Below is a small trained network, with its code and all its weights. Each question gives an input and a class and asks what happens when units are switched off, that is, made to give their printed mean instead of their output.

import numpy as np


def w(rows, s, z=0):
    codes = np.array(rows[::2]) - 128.0
    scale = np.full(codes.shape[1], s)
    scale[-1] = z or s
    return codes * scale


def norm(h):
    return h / np.sqrt((h * h).mean(-1, keepdims=True) + 1e-5)


def f(y):
    return y / 2 * (1 + np.tanh(0.7978845608 * (y + 0.044715 * y**3)))


def log_softmax(a):
    a = a - a.max(-1, keepdims=True)
    return a - np.log(np.exp(a).sum(-1, keepdims=True))


def net(x, mask):
    res = np.array(x, float).reshape(1, 3) / 4 @ E
    u = 0
    for l in range(2):
        y = f(norm(res) @ A[l][:, :-1].T + A[l][:, -1])
        res = res + np.where(mask[u : u + 10], y, B[l][:, -1]) @ B[l][:, :-1]
        u += 10
    return log_softmax(norm(res)[-1] @ U[:, :-1].T + U[:, -1])


A, B = {}, {}
E = w([
[34,132,123,3,156,40],'x0',
[43,153,203,232,13,90],'x1',
[80,31,120,143,152,154],'x2',
],0.0052)
A[0] = w([
[119,154,107,126,175,127,116],'0.n1',
[185,193,154,109,148,124,101],'0.n2',
[106,89,127,105,164,154,135],'0.n3',
[160,172,213,146,113,125,154],'0.n4',
[141,156,40,132,144,72,116],'0.n5',
[179,150,129,131,133,91,107],'0.n6',
[164,125,109,140,174,158,134],'0.n7',
[173,177,91,122,73,125,4],'0.n8',
[183,149,127,84,90,107,169],'0.n9',
[153,135,144,166,248,135,118],'0.n10',
],0.012,0.0037)
B[0] = w([
[112,110,139,125,187,147,159],'0.n1',
[121,168,75,51,65,126,224],'0.n2',
[101,126,28,185,79,95,213],'0.n3',
[174,122,118,127,93,53,255],'0.n4',
[114,161,129,123,184,187,190],'0.n5',
[123,87,90,83,152,90,163],'0.n6',
[134,105,99,52,115,52,235],'0.n7',
[87,120,99,76,58,30,161],'0.n8',
[71,153,153,94,95,234,221],'0.n9',
[155,2,148,88,115,72,230],'0.n10',
],0.0081,0.0035)
A[1] = w([
[115,143,171,158,121,60,128],'1.n1',
[216,231,95,70,114,115,52],'1.n2',
[122,114,99,122,157,73,69],'1.n3',
[77,142,150,93,181,135,136],'1.n4',
[101,51,111,164,53,166,126],'1.n5',
[1,174,90,138,104,37,189],'1.n6',
[96,83,182,180,48,151,92],'1.n7',
[129,217,191,43,224,221,93],'1.n8',
[124,51,123,53,206,153,250],'1.n9',
[65,136,214,116,102,60,47],'1.n10',
],0.0098,0.0026)
B[1] = w([
[201,166,159,124,251,185,169],'1.n1',
[72,165,132,142,98,16,176],'1.n2',
[153,128,136,189,141,120,147],'1.n3',
[155,159,160,168,198,182,156],'1.n4',
[149,204,120,105,191,79,182],'1.n5',
[72,63,181,121,181,210,255],'1.n6',
[169,152,155,139,66,128,185],'1.n7',
[142,254,158,168,57,173,179],'1.n8',
[207,142,44,207,125,188,229],'1.n9',
[142,7,239,60,244,137,180],'1.n10',
],0.0064,0.0083)
U = w([
[110,233,132,112,124,200,146],'0',
[79,132,119,164,116,101,3],'1',
[204,66,22,130,123,108,145],'2',
[81,70,89,177,204,169,108],'3',
[200,154,183,205,98,88,172],'4',
[94,137,130,75,48,47,180],'5',
[65,138,130,170,128,121,35],'6',
[91,104,252,106,183,161,167],'7',
],0.016,0.0069)

Each question gives the input, the list of numbers given to net, and the class t.
The units are the neurons (one row each of A and B). Each row of codes is followed by its name. A weight is (code - 128) times the scale printed after its matrix; where a second scale follows, it is the last column's (A, B and U).
mask holds one flag per neuron, layer by layer. A switched-off neuron (its flag False) gives its mean, the last column of its row in B, instead of its output. The means were averaged over made-up inputs and are rounded, as every weight is.
A unit's drop is (log p(t) with every unit on - log p(t) with that unit switched off) / (log p(t) with every unit on - log p(t) with every unit switched off).
The circuit of an input: a set's keep is (log p(t) with only the set's units on - log p(t) with every unit switched off) / (log p(t) with every unit on - log p(t) with every unit switched off). Starting from the 12 units with the biggest drops (on a tie, the unit counted first), units are removed one at a time, each time the one whose removal leaves the highest keep (on an exact tie, the one counted first), for as long as the keep stays at least 0.8.
units of the circuit, in order: the units of the circuit, biggest drop first
top k neurons: the k neurons with the biggest drops, biggest first
k most important neurons of layer l: the k neurons of layer l with the biggest drops, biggest first
drop when u is switched off: that unit's drop, to one decimal
input [-2,5,6], class 4: units of the circuit, in order : [1.n7]
input [0,2,6], class 6: units of the circuit, in order : [1.n10, 0.n3, 0.n10]
input [-2,1,2], class 4: units of the circuit, in order : [1.n6, 0.n2]
input [3,-2,1], class 3: units of the circuit, in order : [0.n3, 1.n6]
input [-4,-6,-8], class 5: top 2 neurons : [0.n2, 1.n2]
input [-1,8,-3], class 7: 2 most important neurons of layer 1 : [1.n10, 1.n9]
input [6,2,-8], class 0: top 4 neurons : [0.n9, 0.n10, 1.n8, 0.n5]
input [7,-7,-2], class 0: top 2 neurons : [1.n8, 0.n5]
input [2,-3,6], class 2: 2 most important neurons of layer 0 : [0.n10, 0.n9]
input [7,-2,2], class 3: 2 most important neurons of layer 0 : [0.n3, 0.n9]
input [-3,0,3], class 2: top 2 neurons : [0.n7, 1.n8]
input [-6,5,-7], class 5: 2 most important neurons of layer 1 : [1.n9, 1.n2]
input [-8,-1,0], class 2: 2 most important neurons of layer 1 : [1.n8, 1.n7]
input [0,8,-5], class 7: most important neuron of layer 1 : [1.n10]
input [7,-4,-3], class 0: drop when 1.n8 is switched off : 0.1
input [7,-4,-8], class 0: drop when 1.n7 is switched off : 0.0
input [0,2,7], class 6: 2 most important neurons of layer 0 : [0.n3, 0.n7]
input [-1,0,4], class 2: drop when 0.n10 is switched off : 0.2
